Here is a tiny trained network, its code and every weight. The questions are about switching its units off for an input and a target symbol, where a switched-off unit gives its printed mean instead of its output.

import numpy as np


def w(rows, s, z=0):
    codes = np.array(rows[::2]) - 128.0
    scale = np.full(codes.shape[1], s)
    scale[-1] = z or s
    return codes * scale


def f(y):
    return np.maximum(y, 0)


def softmax(a):
    e = np.exp(a - a.max(-1, keepdims=True))
    return e / e.sum(-1, keepdims=True)


def log_softmax(a):
    a = a - a.max(-1, keepdims=True)
    return a - np.log(np.exp(a).sum(-1, keepdims=True))


def net(x, mask):
    ids = ['ΔΞΠΣαβζθλτψω'.index(c) for c in x.split()]
    T = len(ids)
    res = E[ids] + P[:T]
    u = 0
    for l in range(2):
        r = res
        for j in range(3):
            rows = slice(2 * j, 2 * j + 2)
            q, k, v = (r @ M[l][rows].T for M in (Q, K, V))
            z = softmax(np.where(np.tri(T) > 0, q @ k.T / 2**0.5, -1e9)) @ v
            o = O[l][rows]
            res = res + np.where(mask[u + j], z, o[:, -1]) @ o[:, :-1]
        u += 3
        y = f(res @ A[l][:, :-1].T + A[l][:, -1])
        res = res + np.where(mask[u : u + 12], y, B[l][:, -1]) @ B[l][:, :-1]
        u += 12
    return log_softmax(res[-1] @ U[:, :-1].T + U[:, -1])


Q, K, V, O, A, B = {}, {}, {}, {}, {}, {}
E = w([
[37,26,78,79,187,146],'Δ',
[134,162,142,137,185,136],'Ξ',
[206,97,128,141,191,138],'Π',
[126,67,218,186,97,57],'Σ',
[83,1,107,153,115,166],'α',
[107,98,55,214,170,96],'β',
[135,116,195,243,179,58],'ζ',
[80,48,194,133,62,167],'θ',
[91,164,180,190,168,110],'λ',
[163,67,236,91,130,79],'τ',
[157,81,83,66,101,185],'ψ',
[159,122,126,162,181,67],'ω',
],0.02)
P = w([
[164,171,107,183,100,127],'0',
[158,177,94,183,88,130],'1',
[81,76,176,57,213,167],'2',
[166,127,109,143,108,86],'3',
[148,180,85,177,72,133],'4',
[71,75,201,58,209,203],'5',
[166,120,111,137,106,77],'6',
[140,188,77,173,72,138],'7',
[47,52,201,48,227,247],'8',
[163,137,114,128,103,73],'9',
[138,208,72,181,82,131],'10',
[89,87,227,91,220,224],'11',
],0.011)
Q[0] = w([
[45,154,192,162,160,56],'L0H1',
[135,59,67,221,99,158],'L0H1',
[106,151,8,196,16,157],'L0H2',
[110,148,172,52,138,52],'L0H2',
[143,140,154,98,189,109],'L0H3',
[129,123,148,119,56,144],'L0H3',
],0.012)
K[0] = w([
[47,172,160,178,143,68],'L0H1',
[98,46,58,210,139,59],'L0H1',
[176,211,56,157,244,81],'L0H2',
[85,136,185,43,65,122],'L0H2',
[113,28,175,90,148,144],'L0H3',
[102,138,141,133,62,160],'L0H3',
],0.011)
V[0] = w([
[64,164,254,50,149,101],'L0H1',
[127,80,141,129,94,81],'L0H1',
[146,134,182,145,157,102],'L0H2',
[98,57,154,62,22,78],'L0H2',
[142,157,101,143,178,78],'L0H3',
[113,137,139,159,127,206],'L0H3',
],0.0076)
O[0] = w([
[136,14,121,154,134,86,3],'L0H1',
[144,178,93,136,157,210,135],'L0H1',
[108,237,135,72,105,117,141],'L0H2',
[120,3,138,113,78,123,99],'L0H2',
[99,39,94,123,47,164,154],'L0H3',
[144,177,46,179,134,161,144],'L0H3',
],0.0067,0.0065)
A[0] = w([
[208,59,143,129,94,82,169],'L0N1',
[2,78,162,89,249,158,165],'L0N2',
[182,84,156,220,196,104,127],'L0N3',
[157,101,232,130,101,140,64],'L0N4',
[78,179,206,140,173,200,113],'L0N5',
[80,186,199,174,27,121,45],'L0N6',
[175,97,40,39,46,211,50],'L0N7',
[116,107,24,127,104,110,1],'L0N8',
[109,165,234,226,130,169,101],'L0N9',
[118,182,86,117,2,146,40],'L0N10',
[151,243,153,182,151,144,58],'L0N11',
[55,128,212,168,180,195,168],'L0N12',
],0.0087,0.0082)
B[0] = w([
[66,161,232,151,98,199,179],'L0N1',
[185,167,125,26,96,47,247],'L0N2',
[81,227,72,58,127,115,201],'L0N3',
[235,90,60,73,153,106,153],'L0N4',
[90,3,132,157,160,91,181],'L0N5',
[40,67,156,189,127,107,144],'L0N6',
[116,137,190,31,58,175,143],'L0N7',
[177,164,211,41,172,145,131],'L0N8',
[148,73,67,56,117,77,175],'L0N9',
[151,136,29,103,42,187,142],'L0N10',
[189,34,149,131,186,99,208],'L0N11',
[150,44,61,141,146,205,213],'L0N12',
],0.0077,0.012)
Q[1] = w([
[140,210,107,86,147,165],'L1H1',
[75,139,250,84,180,126],'L1H1',
[119,231,149,150,148,154],'L1H2',
[78,88,154,233,99,90],'L1H2',
[42,172,126,90,184,135],'L1H3',
[88,167,139,149,145,124],'L1H3',
],0.012)
K[1] = w([
[155,135,130,81,109,153],'L1H1',
[172,80,120,2,194,188],'L1H1',
[178,160,150,97,34,112],'L1H2',
[68,71,84,150,76,82],'L1H2',
[66,147,100,31,159,210],'L1H3',
[75,78,87,92,77,152],'L1H3',
],0.0083)
V[1] = w([
[79,194,143,164,118,135],'L1H1',
[120,188,121,150,97,132],'L1H1',
[137,183,108,151,145,132],'L1H2',
[45,139,100,193,157,64],'L1H2',
[31,192,76,2,206,128],'L1H3',
[117,59,58,64,183,247],'L1H3',
],0.0067)
O[1] = w([
[170,106,172,115,73,189,12],'L1H1',
[91,219,75,81,141,90,51],'L1H1',
[160,143,104,136,103,169,125],'L1H2',
[117,125,98,123,226,93,73],'L1H2',
[172,2,116,145,47,131,161],'L1H3',
[128,111,130,130,53,203,215],'L1H3',
],0.0094,0.011)
A[1] = w([
[159,222,236,188,125,142,226],'L1N1',
[129,129,85,124,93,36,194],'L1N2',
[19,132,151,203,67,89,242],'L1N3',
[106,174,103,192,108,12,151],'L1N4',
[124,189,8,133,86,38,136],'L1N5',
[96,69,111,69,122,81,129],'L1N6',
[59,139,20,132,116,132,2],'L1N7',
[14,194,144,196,93,33,8],'L1N8',
[78,203,21,204,112,146,93],'L1N9',
[190,149,167,176,47,25,95],'L1N10',
[154,149,171,179,62,4,182],'L1N11',
[254,167,63,136,74,83,72],'L1N12',
],0.0094,0.0077)
B[1] = w([
[54,144,60,112,124,76,161],'L1N1',
[163,98,182,123,95,224,185],'L1N2',
[38,208,112,104,158,181,178],'L1N3',
[152,78,44,109,108,75,150],'L1N4',
[147,82,160,129,74,87,156],'L1N5',
[127,186,168,198,113,124,254],'L1N6',
[220,121,244,90,139,84,143],'L1N7',
[175,201,54,226,91,162,133],'L1N8',
[117,125,103,221,82,136,152],'L1N9',
[156,159,189,19,116,148,147],'L1N10',
[150,52,22,61,93,92,153],'L1N11',
[110,195,245,121,166,47,187],'L1N12',
],0.011,0.013)
U = w([
[113,106,176,133,111,132,170],'Δ',
[221,105,117,108,211,217,135],'Ξ',
[123,206,114,139,164,98,193],'Π',
[104,157,51,141,101,107,185],'Σ',
[146,205,80,188,117,210,176],'α',
[128,157,120,219,99,98,50],'β',
[112,82,94,136,116,72,6],'ζ',
[8,164,162,205,120,123,105],'θ',
[65,97,127,170,155,92,86],'λ',
[46,114,119,114,101,62,91],'τ',
[133,210,103,117,85,142,55],'ψ',
[141,137,93,102,100,61,13],'ω',
],0.013,0.011)

Each question gives the input, a string of symbols that net reads in full, and the target symbol t.
The units are the heads (2 rows each of Q, K, V and O) and the neurons (one row each of A and B). Each row of codes is followed by its name. A weight is (code - 128) times the scale printed after its matrix; where a second scale follows, it is the last column's (O, A, B and U).
mask holds one flag per unit, layer by layer, with each layer's heads first. A switched-off unit (its flag False) gives its mean, the last column of its rows in O or B, instead of its output. The means were averaged over made-up inputs and are rounded, as every weight is.
A unit's drop is (log p(t) with every unit on - log p(t) with that unit switched off) / (log p(t) with every unit on - log p(t) with every unit switched off).
The circuit of an input: a set's keep is (log p(t) with only the set's units on - log p(t) with every unit switched off) / (log p(t) with every unit on - log p(t) with every unit switched off). Starting from the 12 units with the biggest drops (on a tie, the unit counted first), units are removed one at a time, each time the one whose removal leaves the highest keep (on an exact tie, the one counted first), for as long as the keep stays at least 0.8.
units of the circuit, in order: the units of the circuit, biggest drop first
k most important neurons: the k neurons with the biggest drops, biggest first
k most important neurons of layer l: the k neurons of layer l with the biggest drops, biggest first
heads that matter: for each layer, one digit per head in row order, 1 if its drop is at least 0.15 and else 0, layers parted by /
input β Δ θ Δ ζ α β β β ζ, target α: 2 most important neurons of layer 0	L0N1, L0N3
input ω Π Ξ Π Π θ Ξ Ξ Π β, target θ: units of the circuit, in order	L0N4, L0N12, L1N3
input Ξ Π β Π Ξ ψ, target Δ: heads that matter	110 / 000
input Π ζ Π Π ζ Π Π θ τ Π λ, target λ: heads that matter	000 / 000
input β β ψ Ξ, target ψ: heads that matter	110 / 011
input α Π Π β ω β β τ, target τ: 2 most important neurons of layer 0	L0N1, L0N2
input λ Π Ξ Ξ Σ Π θ Π Δ ζ, target Δ: 3 most important neurons of layer 1	L1N10, L1N11, L1N2
input Π ω Π β, target β: 4 most important neurons	L0N2, L1N9, L0N1, L1N5
input α θ Δ Π β β β Δ Ξ τ Ξ ψ, target Δ: 2 most important neurons	L0N7, L1N6
input Σ β Ξ Σ Δ Π β Ξ Π β Ξ Δ, target Ξ: heads that matter	111 / 010
input α β ω β Π θ θ, target θ: units of the circuit, in order	L1N3, L0N2
input Π α Π Π ω β Π β Π Π, target α: units of the circuit, in order	L0N2, L0N11, L0N5
input β β α β Π Π ζ Π θ Δ, target Δ: units of the circuit, in order	L0N2, L1N2, L1N6
input β α Π β θ Π τ Π Ξ Π Π α, target Ξ: units of the circuit, in order	L0N12
input Π β Π Ξ Π Π τ, target τ: units of the circuit, in order	L0N1, L0N12, L1N1, L1N11
input Σ Π Π Π ψ β Δ Ξ Π Ξ ω, target ω: units of the circuit, in order	L1N11, L0N12, L1N10
input θ ω Π β Σ β α Π Π Σ, target Σ: 3 most important neurons of layer 0	L0N1, L0N2, L0N12
input Σ Π ζ Π, target Σ: 3 most important neurons	L0N2, L1N1, L1N12
input Ξ Σ Π Δ Δ Π λ, target Δ: heads that matter	100 / 001
input ζ Π β Ξ Π Π Π, target Π: units of the circuit, in order	L0H2, L1N12
input ψ β Π Ξ, target ψ: 4 most important neurons	L0N5, L0N12, L0N11, L0N7
input β ζ ζ, target Ξ: 2 most important neurons	L1N2, L0N12
input Π τ β β ζ β Σ Π α Π, target α: heads that matter	011 / 001
input β Π λ θ, target θ: units of the circuit, in order	L0N2, L1N3
input Π ζ ψ ω, target ψ: heads that matter	000 / 011
input ω Π Π Π Ξ α β, target α: 3 most important neurons	L0N2, L0N9, L0N4
